Each row has a name. Each piece below is followed by the name of the row it came from, unless a question asks for something else. Each question is about the rows just above it.

[134 150 130 106  84]  K_121
[134  84 105 130 150]  K_481
[106 130 151 134  84]  K_405
Put [ 84 106 130 150 134] back in order: which row is it? -> K_121
[151 134  84 106 130] is which row reordered? -> K_405
Which row holds these entries in another order? [150 130 105  84 134] -> K_481
[134  84 105 130 150] is in which row? -> K_481
Put [ 84 106 130 134 150] back in order: which row is it? -> K_121

[122 114 132 133  54 132] : K_544
[144 147 151 128 119 116] : K_406
[132 126 117 158  70 145] : K_763
[102 169  74  83 148 151] : K_321
[133 123  88 104 119 132] : K_912
[122 114 132 123  54 132] : K_105
[ 83 103  74 151 148 169] : K_263
[102 151  74 148  83 169] is which row reordered? -> K_321
Which row holds these entries in another order? [132  54 123 132 114 122] -> K_105
Put [ 83 151  74 169 102 148] back in order: which row is it? -> K_321
Put [148 169  83 103  74 151] back in order: which row is it? -> K_263

[163  75  64  44 123  74 108 109] = K_947
[ 44 110  64 163 123  75 108  74] = K_701
[134 114 127 117 122 140 128 122] = K_193
[107  64 163 138 145 139  89 118] = K_516
[ 44  64  74  75 108 110 123 163] is which row reordered? -> K_701
What are the next 3 entries after [107  64 163 138]? -> [145 139  89]
Give the next 3 entries after [ 75  64  44 123]. -> [ 74 108 109]
find: [ 44 110  64 163 123  75 108  74] -> K_701

[102 136 122 140 130 130 140] = K_48
[112 148  99 110 129 164 199] = K_110
[ 83 130 114 114 139 117 105] = K_933
[147 122 103 129 113 170  97] = K_323
[159 155 136 115 132 134 139] = K_378
[163 129 159 153 114  96 114] = K_517
[139 141 158 122 132 159 112] = K_429
[112 132 120 126 127 102 166] = K_776
What are the next 3 entries after [159 153]? -> [114  96 114]
Which row holds these entries in another order? [102 122 130 130 136 140 140] -> K_48
Put [120 166 126 112 132 127 102] back in order: which row is it? -> K_776
The next 3 entries after [155 136]: -> [115 132 134]
[105 117 139 114 114 130  83] is which row reordered? -> K_933

[ 55  76  80 128 130 129  90  97 164 128  66 158] -> K_533
[151 124 137 142 163  76 109 176 137 203 199 136] -> K_631
[ 98 151 124 137 139 163  76 121 179 190 135 155] -> K_298
[ 93 131 151 119  92 133  95 131 104 130 122 138] -> K_677
[107 101  75 179 141 192 135 152  95 101 124 149] -> K_666
[101 135  87 148 135 141 152  95 192 111 156 144] -> K_377
[188 107 134 177 181 107 197 150 133 118 123  71] -> K_684
[155  76 124 121 179 139  98 135 190 151 163 137] is which row reordered? -> K_298
Give the next 3 entries after [151 124 137 139 163  76]. -> [121 179 190]
The next 3 entries after [124 137 142 163  76 109 176 137]: -> [203 199 136]
Give the next 3 entries after [141 192 135 152  95]. -> [101 124 149]

[131  93 145 158 107 133 104 127 132 121 113  99 137 138  94 131  93 145
 158 107 133 104 127 132 121 113  98  86 144 172 102 105 138 148 105 177
 102 141 144 139 123  77 132 129 145 126 144 128  76 121]  K_20
[140 139 141 117 105 130 131 133  94  93 130 148 145 104 144 151 113 158
 123 126 127 145 107 172 177 128 102 153 129 138 126 158 192  76 138  86
 144 144 102  76 132 137 138  98 107 131 132 118 121 105]  K_968
[118 130 153 138 130 117 131 151 126 192 107 158 137 138  94 131  93 145
 158 107 133 104 127 132 121 113  98  86 144 172 102 105 138 148 105 177
 102 141 144 139 123  77 132 129 145 126 144 128  76 140]  K_8
The next 3 entries after [151 113 158 123 126 127 145 107 172 177 128 102]: -> [153 129 138]
The row with [118 130 153 138 130 117 131 151 126 192 107 158 137 138  94 131  93 145
 158 107 133 104 127 132 121 113  98  86 144 172 102 105 138 148 105 177
 102 141 144 139 123  77 132 129 145 126 144 128  76 140] is -> K_8
Put [144 139 123  77 132 129 145 126 144 128  76 140 118 130 153 138 130 117
 131 151 126 192 107 158 137 138  94 131  93 145 158 107 133 104 127 132
 121 113  98  86 144 172 102 105 138 148 105 177 102 141] back in order: which row is it? -> K_8
Put [ 76  77  86  93  94  98 102 102 104 105 105 107 107 113 117 118 121 123
 126 126 127 128 129 130 130 131 131 132 132 133 137 138 138 138 139 140
 141 144 144 144 145 145 148 151 153 158 158 172 177 192] back in order: which row is it? -> K_8
The next 3 entries after [130 153 138 130 117 131]: -> [151 126 192]

[113  60 148  78 179]  K_742
[ 84  58  81 112 126]  K_372
[179 113  78 147  60]  K_587
[131 119 122 125  93]  K_849
[179 113 209 116  78]  K_126
find: [ 84  58  81 112 126] -> K_372
find: [131 119 122 125  93] -> K_849
[179 113  78 147  60] is in which row? -> K_587
Put [ 60 147  78 113 179] back in order: which row is it? -> K_587

[140 135 100 147  54  73 135] : K_749
[ 95 100 135  66 145 168 147] : K_432
[113 142 155  49 108  95  97] : K_451
[109 100  54 135 140 148 135] : K_765
[140 135 100 147  54 109 135] : K_562
Give the next 3 entries after [100 135]. -> [ 66 145 168]
Which row holds these entries in another order? [ 54 100 109 135 135 140 147] -> K_562
Where do [140 135 100 147  54 109 135] appear? -> K_562

[106  98 138 162 141 105 128 104  89 138 101 120 116 106 119] -> K_153
[190 165 173 141 162 164 151  91 210 132 206 200 178 199 191] -> K_709
[173 199 164 206 178 200 210 164 191  91 141 151 162 190 132] -> K_812
What are the next 3 entries after [ 98 138 162 141 105 128 104  89 138 101]? -> [120 116 106]
Give the next 3 entries after [162 164 151  91 210 132 206 200]. -> [178 199 191]
Put [ 91 132 141 151 162 164 165 173 178 190 191 199 200 206 210] back in order: which row is it? -> K_709
The next 3 entries after [141 162]: -> [164 151  91]
The next 3 entries after [164 191  91]: -> [141 151 162]
Put [ 91 210 132 206 200 178 199 191 190 165 173 141 162 164 151] back in order: which row is it? -> K_709

